Every row comes from one small tree of marks. Brackets hold a mark, then the marks that hang from it, in the order of their numbers. Every link used is in the known rows. Which tree was each row made from?
Each row is shifted at random along 3 fixed directions that mean nothing.
Known rows:
[k945 [k4 [k500 [k867 k989]]] [k502 k254 k654]]: [ -76   90  -44  -58 -105  422   12  167   55  307  -88  191    8  122
  199  145    6  115   13 -182   60  129  -82  -76 -268  183   44  -90
 -214 -168   41  -46  -94  -52 -421  -71 -198  -46  366   75 -141  -81
   14  -78  138  110 -106  276  -85  -14    5   53  109 -210  -33 -186
   89 -158  -70  405  101 -417  130  203  293]
[k654 [k500 [k9 [k313 k365]]]]: [ 179  -44   41   -8 -150  202   18  183  -32  232   89  -81    8  108
  155  165  -97  119  198  -30   -2   46   14    2 -176   -3  106  -73
 -161  -62  232 -335  -10  -59 -319   69  -73   29  205  -38  -37    8
  -84  158   38  -30 -114    2  -61  -72   42  -47   -9  -52   94 -196
    1 -357   93  187   69  -68  -22   65  228]
[k867 k500 [k989 k4 [k9 [k313 [k365 k945]]]] k993]: [ 128  170  -60  -70 -255  492   89   16 -110  113   30  -66  -46   91
  202  162  138  140  137  -94  -40  230   68   32 -203   18  277  153
 -121 -154  182 -372 -270   65 -288   65  -84    2  104  233   34  -37
  -52   75 -251   71 -115   81  127   24   98  -46   20   -5 -115  -88
   18 -407   77  163 -197 -159 -213  306  141]
[k4 k365 [k500 k867]]: [  87 -366 -125  155  -87  425   14   17  -20   50  -55 -218  -98  118
  213  235    9  252 -219    6   94  119  -88  -88 -234 -169   21   14
  228 -195  248 -341  -65   -1 -245  253  -92  221  -73  -59  329  217
  -73  -74  132    8  163   43  -51 -386  -93  -80  -17  205    5  240
    3 -230  120 -107  -35  183 -282  -93 -145]
[k654 [k500 [k9 k313 k365 [k989 k4] k993]]]: [ -98 -424  -96 -333 -234  386  161   31  135  315  119  118 -332  -59
  200  215 -122  506 -119 -163 -107 -101  419 -177 -211    7  -26 -182
 -242 -406  355 -106  -23   83  -97  -17   37  221  197 -170 -141  -10
  -32  -85  120  162  -28  101   50 -159  309  236  128 -292  -39    5
  -66 -250  427  -86  207 -230    8   77  280]
[k867 [k654 k500] [k989 k4]]: [  95   68   23 -206  -28  311   76  114  -32  215 -164   11   72  393
  329   74  254   42   58 -210   91  277   34   15 -213  -15  216  124
    4 -105   65 -489  -96   94 -239   71   -8 -126  108  501   66  -92
   41  -72 -128   68  119  183  183  -48 -132   -4  -21  248   19  -21
  148 -174  -37  342 -108 -160   65  485  275]
[k945 [k502 [k254 k4]]]: [ 126 -242   31   36  -92  351  127   99   66  195   78   18 -121  193
  100   98  -71  205 -107 -134   75   21  -75  -67  -95  -49 -110 -106
   37 -107  132 -241   -6  -10 -272  -10   15  -98  114   99  -51  270
  -60  -41   77 -104   30   39  -92 -165 -117   21   82   30  -68   43
   64  -73 -163  180  106    3  -55  -71   74]
[k989 [k9 k365 [k993 [k254 k4] k313]]]: [  65 -615  -11  -65  -76  406  173   50    4   71  105 -147 -373  280
  304  160   72  402 -480 -234   99   22  114  176  -35 -171 -155 -100
  327 -369  288 -409 -236  218 -149  194   25  -14 -102  161  171  429
   23   41  -83 -132  228   95  157 -289   15  279  -34  164 -180  320
  183 -163  -89  -76  122  217 -229   44  -74]
[k989 k4 [k9 [k993 k313]]]: [  50 -261  -68 -108 -199  391  165   39   79  158   83  -45 -273   59
  299  165    2  342 -284 -108   46  -37  149   76 -181  -80  -83  -49
  -14 -267  325 -320 -106  120 -104   87   51  -10   19   29   44  106
   23   22   18   72  139   92  104 -240   -6  102   70  -63  -88  156
  102 -200  188  -45  -26 -128 -281   73   98]
[k313 [k365 k4 k945]]: [ 107 -113  -55  204 -175  561  229   85  -28   72  203  -36  -84  -81
  223  201  -99  241 -169   44  -73   46 -117 -312 -188 -252  -31   61
  115 -157  273 -214   33  -40 -172   21   96  -25  113 -157   59  306
 -220   10   44  -12   80    8 -114 -200   60  -55   23  109  -37  221
   -3  -61  144  -47   86  187 -397 -315 -186]
[k989 [k4 k500] [k9 k313 k365 [k993 k254]]]: [  87 -302   17 -348   58  174  -80  182 -139  454  -47  -88 -131  265
  107  138   62  181  -24 -293   84  156  238  307  -85    7  110 -122
 -133 -383  226 -423 -256  110 -245   56 -181  -90  300  301  -44 -128
  100  165 -127 -102  161  286  286   -8   34   84  -54 -123    1 -186
   47 -445 -326  149  173 -236    1  461  446]
[k500 [k9 k313 [k365 [k945 k4]]] k867]: [  32  101   49   55  191  318  -33  144 -256  344   98  -26 -129  388
  167   86  263 -182  344 -108   81  441  -75  163  -89   61  273 -208
 -144  -33   20 -467  -51   34 -688  131 -263   -7  296  261 -138  138
    4  294  -59 -254 -145  297  168   81   53   85 -158   25  -96 -304
 -165 -320 -556  484  143   22   36  200  462]
[k502 [k254 k313] k654]: [  -9 -496    9  -19  -91  315   76  280  -79  324  -21   -3   77  308
  164  140  131  215 -245 -262  112   93 -169  111 -124  -57  -84  -95
  152 -197  159 -374  -46  193 -220   84   41 -338   87  501  -54  147
  -34   23    0   27   31  224   19 -114  -92   -1 -106  187   91  312
  336  116 -347  302  152 -118  153  120  107]
[k502 [k654 [k9 k313 k365 k993]]]: [ 111 -204   21 -116   10  240  -25  207 -123  351  140    6 -125  322
  111   58   91  244  124 -180   59  119  165   73 -194  -83   74 -146
  -20  -76  100 -372  -54  220 -346   41 -140  -25  322  261 -117  201
  138  198    1  -94  -50  151   65 -244  144   96  -75  -23 -115    9
  -85 -352 -176  320  233 -114   50   52  267]
[k989 [k4 [k365 k945]]]: [   6 -141 -157 -204  -44  253   65  134  -10  284   -1   69  -77 -165
  183  288   32  128   22  -73  -20  104  107 -107 -354  -20    0  -18
  -93 -222  330 -184  -82 -102 -254  -52   70  -32  218   48 -117 -117
 -203   79   83  118  112  175   75   48  -20 -182   19  -53  167   -2
  136  -73  -93   67   81 -120 -138  141  241]
[k502 [k254 [k4 k365]]]: [ 322  -80   42   30   -5  237    6   55  -72  177   34  -95 -162  230
  -45  127    1   25   44 -118  136   59   -6   23 -152 -135   22 -101
  141   -3  217 -429  -82  -55 -423  122    7  -44  136   68   64  312
   -2  160   -6 -103   21   33  -85 -312  -89  -90  -42   88   10  -64
  -28 -235 -306  107  192   91 -117  -58   36]
[k989 [k4 [k500 [k867 k654]]] [k9 [k313 k365]]]: [-256 -590 -173 -193 -176  414  168  143   20  243   -9  -85   36    3
  402  260   49  395 -448 -141   13   81   78   54 -137   33   68  170
   64 -506  372 -293 -189  124   -2  121  -99  -75  -70  270  181 -237
 -135 -266   65  264  156  223  229   12  -82   35  -46  174   78  547
  292  -36  173   73 -145 -178   38  313  143]
[k867 k500 k502 k654 k989 k993]: [-196 -342 -128  -45 -363  674  339 -140  125 -174  -52   -9   40   64
  434  247   55  584 -324  -59 -128  208   62 -304 -385  -36  -12  426
  109 -355  147  -72 -279  142   80  -32   22  199 -208  338  203   89
  -81 -438    4  315  -73   40  113  -64  -62   23   90  232  -88  548
  264   -3  476   64 -309 -112  -17  284 -199]
[k254 [k4 k500] k313 [k365 k945]]: [ 233 -335   30   23  -96  203  127  208  -69  134  -27 -110  -92  -26
  150  198   17  -72   95 -160  140   92  -61  102 -159 -126   -7 -205
  155 -125  130 -453  -86   -4 -490   10  210  104  289   64  -42  212
 -235  225  -53 -203  191   86   47 -116   83 -158  -40   31   32  108
   89 -109 -272   55  119  185 -190 -124   68]
[k9 [k989 [k4 k500]] k993]: [ 305   54   54   -1 -151  431   54   57    5  231    2  -87 -240  101
   51   55 -100  178   71  -52   13  -32  154 -111 -152 -169  108 -108
 -148 -149  172 -352   21   52 -283   90   57  212  265 -203   82  141
  129   94   20  -59   56   61  -51 -393  157  -38  131 -239 -148 -209
 -288 -438  200 -116   95 -146 -300  -68  103]
[k500 [k867 k502 k654 k989]]: [  64  589   73   61 -117  221  116 -129   26  -10   60   66 -119   42
   95   49   51  -21  464   62  -37  220  164  -89 -352   68  214  120
 -401   75   71 -133 -173 -130 -546 -113 -114  262  566  -88  -65 -129
   63  148   29   62 -352   20   26  -17    6  -46   -5 -328  -46 -305
 -142 -408  127  351  -67 -335    8  134  308]
[k313 [k365 [k4 [k500 k9]] [k945 k502]]]: [ 188   -6  -12  220 -147  521   88  136  -71  120  132  -64  -50  -37
  218  230 -136   70   90   68   -2   88 -242 -155 -163 -121   98   32
   20 -110  120 -214  -26 -130 -421   35 -106   84  191 -163  -37  240
 -202   31   32 -164   86   49 -214 -160   21  -78   62  -20  -70  -88
  -94 -228   86   70   61  114 -348 -187 -120]
[k989 [k9 k313 [k365 [k945 k4]]]]: [  87 -134  -27  161  -78  499  126  -42  -57  177  153  -90 -260  239
  152  117  147  163 -120  -25   81  255   36  -21  -68 -157   89 -182
  157  -56  117 -426  -37  147 -278  127  -57  -63   71  109  128  471
    6  107  -92 -159   71   79  109 -273    5   44  -10  187 -190   62
 -142 -348 -129   93   -1  189 -334  -64   49]
[k500 k9 [k867 [k502 [k254 k313 k365]] k654 k945]]: [-138   -2   -1  -48 -136  170  192  -73   69  -17   66  -76 -184 -109
   64  282  -47  185  210  -74   43   96   59   21 -267  140   35  -92
 -165 -187  258 -168 -262  -97 -522  -90  -48  204  378  -11 -107  -85
 -138  116   38  149 -366   18   10  107  103   10 -104 -361   47   93
  168  -67   49  274   56 -217  197  119  161]
[k254 [k4 [k500 k867]] k313 [k365 [k945 [k502 k654]]]]: [  90 -413  -37  179  -36  352  115  233  -73  119  -52 -147 -165   74
  246  200  121  -14   -2 -187  172  135 -223  120  -70  -17   78 -212
  340  -97   17 -408  -86  133 -620   84   -6  137  228  161  -42  346
 -166   71   -9 -235  150  157  -26 -190   46   39  -56  100 -106  250
  101  -22 -234  178   61  246 -139 -173    6]
[k945 [k4 k500] [k502 k254]]: [ 101  -44   10  -54  -71  360   20  173   67  332  -55   58   48  122
  132  149 -162  151   -8 -129   43   82 -102 -108 -228   80  -75 -145
 -174 -156   70 -138  -19  -78 -244 -105 -104  -82  264   28  -80   47
  -23  -32  135   -8   37  179  -78  -64 -104  -93  160 -147    4 -232
   30 -213 -147  269  106 -243  -44  144  240]
[k502 [k254 [k4 k365] k313] [k654 k500]]: [ 428   73   78  -92  -68    4  -54  152  -40  222  -68  -19 -114   66
  -76  159  -55  -92  257 -211   95  -49   51  104 -257   33   79 -252
   -2  107  141 -340 -122  -32 -616  -40   28  -33  472    0 -151  134
    8  312  -25   -4  -96   56 -186 -349   41  -76  -47 -192   82 -250
   24 -265 -205  244  297 -118   45  -67  222]
[k989 [k4 [k365 [k945 [k502 k254]]]] [k9 k313]]: [ -26 -138 -182 -182 -193  332   54  -29   76  316  118  100 -239 -196
    7  318  -69  271 -108  -79   -4   -7  152  -44 -245   85  -10 -176
 -140 -201  297  -70 -170  -73 -262 -126  -59 -101  307  -37 -163    4
 -125   34   35  128   27   87  -53  -93  -42  -40   80 -250   54  -54
   84 -246  -10   85   99 -194 -174   95  206]
[k9 k313 [k365 [k945 k4 k502]] k989 k993]: [   8   46  -44 -127  -45  452  160   85   37  375  197  202 -293  -71
   42   99 -124  170  251  -72 -138   73  316 -196 -200   75   15 -321
 -392 -128   54   12   -7   50 -415 -243  -49  258  664 -186 -321  180
   20  219   50  -77 -172  218   66   38  281  114  201 -518 -151 -409
 -256 -451  -81  228  253 -206 -138   18  483]
[k989 [k4 k500] [k9 [k365 [k945 k502]]]]: [ -74   47  -72 -392  -23   29  -49  213   21  410  -27  166  -34 -210
  195  232   -5   -2  369 -146   47  183  224  129 -332  223   54  -45
 -488 -204  189  -42 -180 -164 -373 -214 -151  -58  599   30 -369 -461
 -161  197   60   -4   97  290  149  310   24 -213   98 -393  125 -434
   44 -298 -178  294  106 -488   29  404  610]
[k4 k365 [k500 [k867 [k993 k9 k313 k989]]]]: [ 126  160  -37   -5  -38  342  -70   53   37 -166 -172 -205 -186  -22
  186  194   28   69   36   75  -63  116   28  114 -444  107   22   35
 -125 -199  124 -242 -341  -82 -543  146 -136  336  251 -152  131   52
   -3  282    5  -36    3  109  -83 -148   38   -5   12 -242  -37 -270
   88 -491  -20   77   94  -29 -245   67   42]
[k989 [k4 k365] k9]: [ -28   60 -134 -409 -122  -77   16   90  148  317   50  192 -169 -393
   61  224 -113   65  228  -52  -12  -53  382   65 -427  166  -24    0
 -484 -192  478  -37 -135 -305 -254 -172   25   16  455 -185 -255 -440
 -127  177  136  247  -31  128   60  207    7 -254  134 -440  259 -301
  111 -289   57   85   89 -529    2  247  530]
[k993 [k254 k365] k313 k989]: [  57 -116   42  103 -185  416  116   84  122  -42  -18 -212 -324   89
  205  188   22  257 -260  -29    3   22  -33  -47 -197 -103 -164 -197
  186 -240  197 -371 -136   24 -217  100  159    0  109 -104  131  484
  -26  156  -71 -144  105  -29  -56 -196   33  176   58   27  -60    3
  214 -279  -30  -58  167  249 -369  -72 -129]
[k993 [k9 k989] k254 [k313 k365]]: [  37 -186  -11    7 -255  425  182  107  212  -19  118  -50 -301 -183
  191  178 -191  417 -334    8 -202 -192   94 -148 -246  -54 -233  -68
  -56 -350  397  -74 -146  -17 -111   -1  168   21  153 -345  120  200
  -76  177   19   32  -18  -71 -135  -72  129   93   65 -296   -6  -21
  217 -250  250 -126  222  -36 -240  -62  -89]
[k500 k9 [k867 k4 k502 k945 k989]]: [-130  309  -12 -102 -201  358  188 -139   91  -68   41  106 -131 -118
  261  161    1  117  309   21  -30  216  140 -154 -395  142  151  139
 -434 -181  202  -62 -253 -230 -450  -49 -108  303  245  -40  -73 -260
 -124    1   63  207 -323   15  105  270   75   21   -9 -323  -71 -161
   56 -162  254  242 -118 -371  149  219  218]
[k500 [k9 k313 [k989 k4]] k867]: [-358 -668 -169 -131 -265  553  224   44  139  258  136  112 -263  -57
  349  216   39  493 -480  -94  -83  -19  119 -157 -128    9  -47  -45
 -125 -531  390 -146   13   34  -50  126   77   56 -140   36   20  -10
 -135 -279  168  212   14  139   66   -7   93  218   48  -24  -17  458
  174   71  284  -69   24 -133   61   30  140]
[k989 [k4 [k500 [k9 [k365 k945] [k993 k313]]]]]: [ 143 -112  -48  -65 -154  443   58   55  -61  171   40  -46 -264    9
  269  317  -16  243   43  -60    2   62  105  -26 -289  -97   -4 -160
  -73 -280  216 -246 -146   75 -398   41  -27  147  235 -180 -103   98
  -83  163   52  -46   58  137   26 -303  194   98   -9 -208 -103  -89
  -86 -269  128  -30  168  -56 -302    0   71]
[k500 [k9 [k365 k945]] [k867 k4 k502 k654]]: [  17  321   22  204  -88  497  218 -222  -67 -116  152  -94 -313  103
  180  153   92  112  301   63  -47  320   28 -198 -296   -7  244   74
   23  -51  123 -240 -192   58 -545   31 -184  273  195  -93    9  205
   -9   -7   38    0 -220  -12   16 -194   73  109 -154  -32 -227  -16
 -259 -196  174  187  -31   33 -114  -45  -52]
[k500 [k9 [k365 k945] [k993 k313]] [k867 k4]]: [ -52 -157  -72   29  -78  577  193  -10  -90   28  163  -33 -332  146
  343  203   84  233   -7 -102  -18  192   31  -52 -266  -32   20 -105
   37 -284  223 -254 -158  153 -441  110 -102  229   90  -61  -54  203
  -68   83   76   -2  -41  139   91 -158  193  275 -123  -46 -200   86
  -49 -102   48   97  131   76 -171  -26   19]
[k867 [k993 [k254 k4 k313 k365]]]: [ 218 -235    0   84 -146  244  203   22  106  -26   51 -121 -347  -36
   26  111 -139  246  -37 -124  -26 -120   47  -16 -178  -68 -131 -204
  114 -235  296 -334 -131  -32 -358  -39  242  235  178 -151    3  358
 -120  111  -51  -61  -61 -118  -45 -182  147   74   76 -195  -60  127
  126 -183    7 -106   66  167 -261 -271  -28]
[k500 [k9 [k313 k365] [k989 k4] k993] [k867 k502]]: [-219 -493  -43 -146  -24  542  147  201 -164  375  126 -133 -119  276
  350  144   87  356 -168 -223   -4  135   67   76   28   50  200   70
   -2 -423  298 -416 -179  209 -216  286 -235  165  -85  404   16   -3
    2 -167   10    1  -37  303  253  114  102  259  -82   42  -52  231
   86  -84   -9  185  -11 -106  132  360  247]
[k989 [k4 k365] [k9 k313]]: [  89 -262 -139  -52 -192  327   72  -79   68  198   70  -78 -286  -15
   90  206   12  272 -201   -5   47    4  198    7 -179  -95   49  -69
   58 -171  359 -356 -100   -6 -147  108    1   10   13   17  136  187
  -21  -12  -17   86   97  -10   60 -285  -90  -15   55   34    8  138
   29 -342  128  -99  -58  -15 -292   17   79]

Which tree is each row?
[ 236   12   -7    9 -311  353  111   15  125   84  222    1 -114 -145
  198  157 -304  378  -97   16 -144 -141   75 -365 -295 -136  -13  -78
 -111  -95  248 -170   30  -94 -126  -82   45   99  221 -371   60  212
 -117    1   84  105    9 -187 -249 -409  150   46  106 -137  -84   57
 -106 -351  524  -16  130   42 -313 -370  -80]	[k654 [k9 [k313 [k365 k4]]] k500]
[  -2 -151   25  -81  222  315  -26  203 -199  159  -30  -47  -13  188
  268  142  200  -93   74 -157   50  413  -99  129 -201  -40  139   75
  -24 -216   75 -345 -161  -15 -508   88 -210  -46  297  244  -26  -35
 -121  226  -45 -246  224  328  116   99   20  -47 -189  102  -19 -101
   13 -158 -462  315  270   33   -6  189  216]	[k993 [k9 [k365 [k4 [k500 k867]] k945]]]
[ 236 -231   -2 -211 -129   30  -31  233  -28  300  -92   85  -13 -139
  -34  253 -113  -18  110 -210   72  -95   92  120 -332   55  -47 -168
 -107 -141  218 -168 -192  -99 -519 -115   70  -49  497   20 -215  -76
 -110  235   71  103  -38  184 -103 -155   40 -167  -24 -278  190  -63
  187 -129 -283  189  327 -297  141   11  257]	[k502 [k254 [k4 k365 k500] k313] k654]
[  48 -178   41 -179  -21  237  -25  274  -60  193 -208 -206 -124  186
  176  160  105   55   38 -228   61  118  -97  287 -182  117   79 -121
    7 -435  187 -549 -289  -18 -425  162   16   65  103  317  -65   10
  -76   88 -173 -126  118  209   99  129   84   74   14  -70   47 -137
  291 -213 -304  121   57  -47  -42  332  187]	[k867 [k993 [k254 k313 k365] [k989 [k4 [k500 k9]]]]]
[ 190  263  167 -163  107  166  -74  223 -118  218  -29 -104 -194  314
   89   53   88  -35  286 -148  -17  189  153  226 -224   39    9 -208
 -266 -138   44 -359 -242   50 -517   14 -108   10  588   87 -170  115
  154  509 -145 -261  -80  243  126   35  108  174  -17 -294  -58 -605
   21 -543 -493  332  346 -120  -99  295  426]	[k9 k365 [k993 k254 k313 k989]]
[-124   14 -158 -443 -162  341  198  -11  138   22 -167  178   87 -172
  282  270   13   90  237 -108  -96  261  246 -171 -515  220   97  249
 -270 -241  104   38 -335 -132 -250 -296  -66  166  304  319 -100 -311
 -132  -82  -78  364 -140  173  214  449  -87 -103  119 -147   54 -107
  309 -180   38  374 -107 -412  228  673  331]	[k867 [k4 k365] k500 k654 [k945 k502] k989]
[   4 -179   37 -315  -27  -24   86  257   45  325   61  148  -77  -87
   24  157  -88    9  208 -261  101    2  172   71 -243  104 -131 -126
 -244 -186  326 -192  -67 -198 -347 -174  134 -119  454   25 -320 -158
 -163  212  116   17  -41  160   36  242   79 -150   14 -231  216 -146
  188  -43 -367  266  344 -279  228  138  442]	[k502 [k254 k4 k365]]
[ 157   41  143 -202  -30  342    1   57 -142  223   85   17  -80  331
  170   10  166  -18  218 -188  -50  327  138  -26 -176  -36  293   58
 -145  -41  -91 -416 -134  115 -381  -58 -126  -68  351  392  -22  212
  180  170 -260 -102  -45  177   75 -107   78   81  -67   45 -210 -129
 -182 -472 -264  431  253  -77   99  297  276]	[k867 k500 [k654 [k9 k313 [k365 k4] k989]]]
[ 158  -36   21 -110   43  419    7  181 -159  254   16   26  -59  108
  287  224  -20   18  206 -145    6  219   20   18 -246  -14   30  -95
 -171 -137  -66 -167 -176   44 -505 -147 -176   94  581   91 -249  128
  -55  277  -46 -212  133  317   78  -72   75   80   19 -231  -96 -295
  -48 -348 -303  302  292  -40 -233  129  286]	[k9 [k365 [k4 k500] [k945 k502]] [k993 k313]]
[-154 -487 -134 -222 -275  310  226   39  152  109  167  119 -210 -204
  208  286 -193  503  -59  -66 -135  -21  291 -173 -374  -25 -198   16
 -207 -409  419   81  -51  -30  -47 -107   18  240  114 -273 -139  -57
 -151  -90  225  185 -122   52   -5    2  226   38  141 -199   15   98
   21 -119  393  -69  137 -254    3   42  118]	[k867 [k500 [k9 k365 k993]]]
[  87  144  -28  166 -136  425  141  -76   57   74  254  117 -339 -123
   95  194 -106  130  242  103  -73   91   21 -246 -250  -78    8 -112
 -180  -35  143  -30   24 -172 -476 -133  -60  148  404 -359 -232  309
 -155  111   74 -143  -95  -25 -198 -165  122   59  110 -257 -139 -232
 -227 -277  133   78  180   35 -328 -313   37]	[k500 [k9 [k365 k4 [k945 k502]]]]
[  74 -181   -6  -35 -259  579  163 -101   43 -101 -126  -82   20  106
  243  251  -37  433 -213 -109   77  113    3 -194 -260  -94  -10  190
   25 -293   94 -198 -347  -21 -212   70    9  161  -44  222  203   92
 -123 -170  -30  146  -52   18   39 -176    4  -42   32   -2 -130  310
  195  -81  184   21 -120  -81  -22   86 -192]	[k867 [k502 [k254 [k4 k500]]] k945 k989 k993]
[ -94 -597  -87   83 -164  608   28  145  -99  293   34  -23  -64  251
  197  346  106  390 -270 -142  100  173 -173  -46 -107  -67   -5 -139
  257 -271   53 -204 -106  214 -299   91 -176 -205   46  291  -63  338
  -94 -100   52  -86   78  198  -96 -284   -2  118  -92  194  -70  294
  121  -45 -141  188  201   65   13   31  -94]	[k4 [k500 [k9 k313 [k365 [k945 [k502 k254 k654]]]]]]
[ -42 -517 -239  233 -194  641  188   46   80   54   56  -61 -188  -39
  252  333   39  444 -406   41   19   40 -139 -282 -235 -183  -92  -12
  460 -150  202 -134   -4  141 -149   94   26   33 -113   40  130  515
 -152 -194  128   38  177   26 -162 -381  -90  -18   66  285  -49  480
  145   16  214  -89  -36  278 -353 -236 -329]	[k4 [k365 [k945 [k502 k654]]]]
[ 163 -241   76   70 -191  316  202   96  121    2   25  -92 -264   37
  112   72  -36  183 -294  -55  -66  -57  -19   -9 -136 -134 -156 -206
   78 -277  170 -333 -108    1 -291   61  254   37  131  -49   72  378
 -102   81  -67 -129   69  -32  -53 -188   21  144   87  -19  -99  108
  181 -126  -89  -53   99  166 -231 -226  -59]	[k993 [k254 k4 k313] k989]
[-283 -629 -107 -317 -112  279  155  108   34  320  152  180  -70  -38
  295  197   39  306 -277 -182    2  138  246   31 -186    2  -95   67
 -172 -389  304 -125 -119  -32  -18  -82  -29 -176  201  292 -146  -57
 -158  -46   27  103  148  255  237  189  -15   67   14   39  109  277
  258  -71 -145  165  178 -186   91  205  340]	[k989 [k9 k313 [k365 k4]]]
[ 120  452  -29   50  233  382 -144  219 -222  205 -169 -171 -125  309
  134   92  344 -204  396  -77   69  375 -166  162 -209  188  391    4
   -2   47  -82 -466 -220   68 -789  188 -330   74  333  387 -146  112
  101  222 -140 -188  -54  347    2   -1  -37   24  -33  -18 -122 -399
  -49 -355 -479  459    3  -19 -123  253  312]	[k500 [k867 [k993 [k989 [k4 [k365 [k945 [k502 k654]]]]]]]]
[ 113 -528  -16  -85  -94  261  142  378 -132  248  -19  -65  172  -16
  317  224  -10   41  -89 -194   53   84 -125   93 -160  -91  -43  -28
   95 -290  190 -366 -141   39 -318   51  131  -33  163  261  -28  -27
 -328  107   -9  -71  202  216  131   77   15 -174  -61  126  125  257
  287   65 -290  143   52   57  -42   59  115]	[k254 [k4 k500] [k313 [k365 k945]]]
[-232 -630 -132 -365 -286  364  214  169  177  315  237  252 -128 -203
  249  153 -167  571 -345 -149 -136 -157  320 -196 -312  -29 -209  -80
 -313 -461  326   24  -11   37   56 -124  186  131  206  -37 -116  -93
  -91  -77  205  248   49  108   20    8  237   30  142 -270   21  322
  141  -97  292    5  187 -294   94    4  228]	[k654 [k9 k313 k989 k993]]
[ 115  221  -54   63 -111  474   52 -150    7  -42  -45 -103 -120  175
  293  154   59  175   -9   -8   54  219   -8 -175 -379  -33  232  101
  145  -65   52 -332 -272   -6 -407  140 -210  373   38   56  331  210
   68 -172   15   98   25   25  -22 -400  -54    1   15   90 -185   91
 -116 -386  292  181 -190   -1 -198  127 -125]	[k945 [k4 k365 [k500 [k867 k502 [k654 k9] k989]]]]
[   6 -325   36 -175 -149  387  -50  253   26  382   20   55    5  328
  222  105   64  337 -206 -293   73   56  -78  -59 -124   78   67 -154
   17 -104  -31 -281  -30  200 -203   41 -102 -243  140  407  -48  191
  119  -53   -2    1   94  146 -175 -246    5   93    7   55  -90   74
  115 -182  -37  379  221 -134  212  178  149]	[k945 [k502 k254 [k654 [k9 k313 k989] k500]]]
[-180 -433  -73 -296 -242  293  154   47   71  222  149  226  -95 -210
  241  292 -113  281  -18  -96 -177  105  247 -150 -336   56  -73   46
 -359 -376  280   58  -89 -148 -146 -230  -27   -2  269  -33 -275  -93
 -199  -28   84  150 -121  155   58  186  125   88   68 -174   72   40
  110 -132   67  152  264 -269  132  133  316]	[k867 [k500 [k9 k313 [k365 k4]]]]
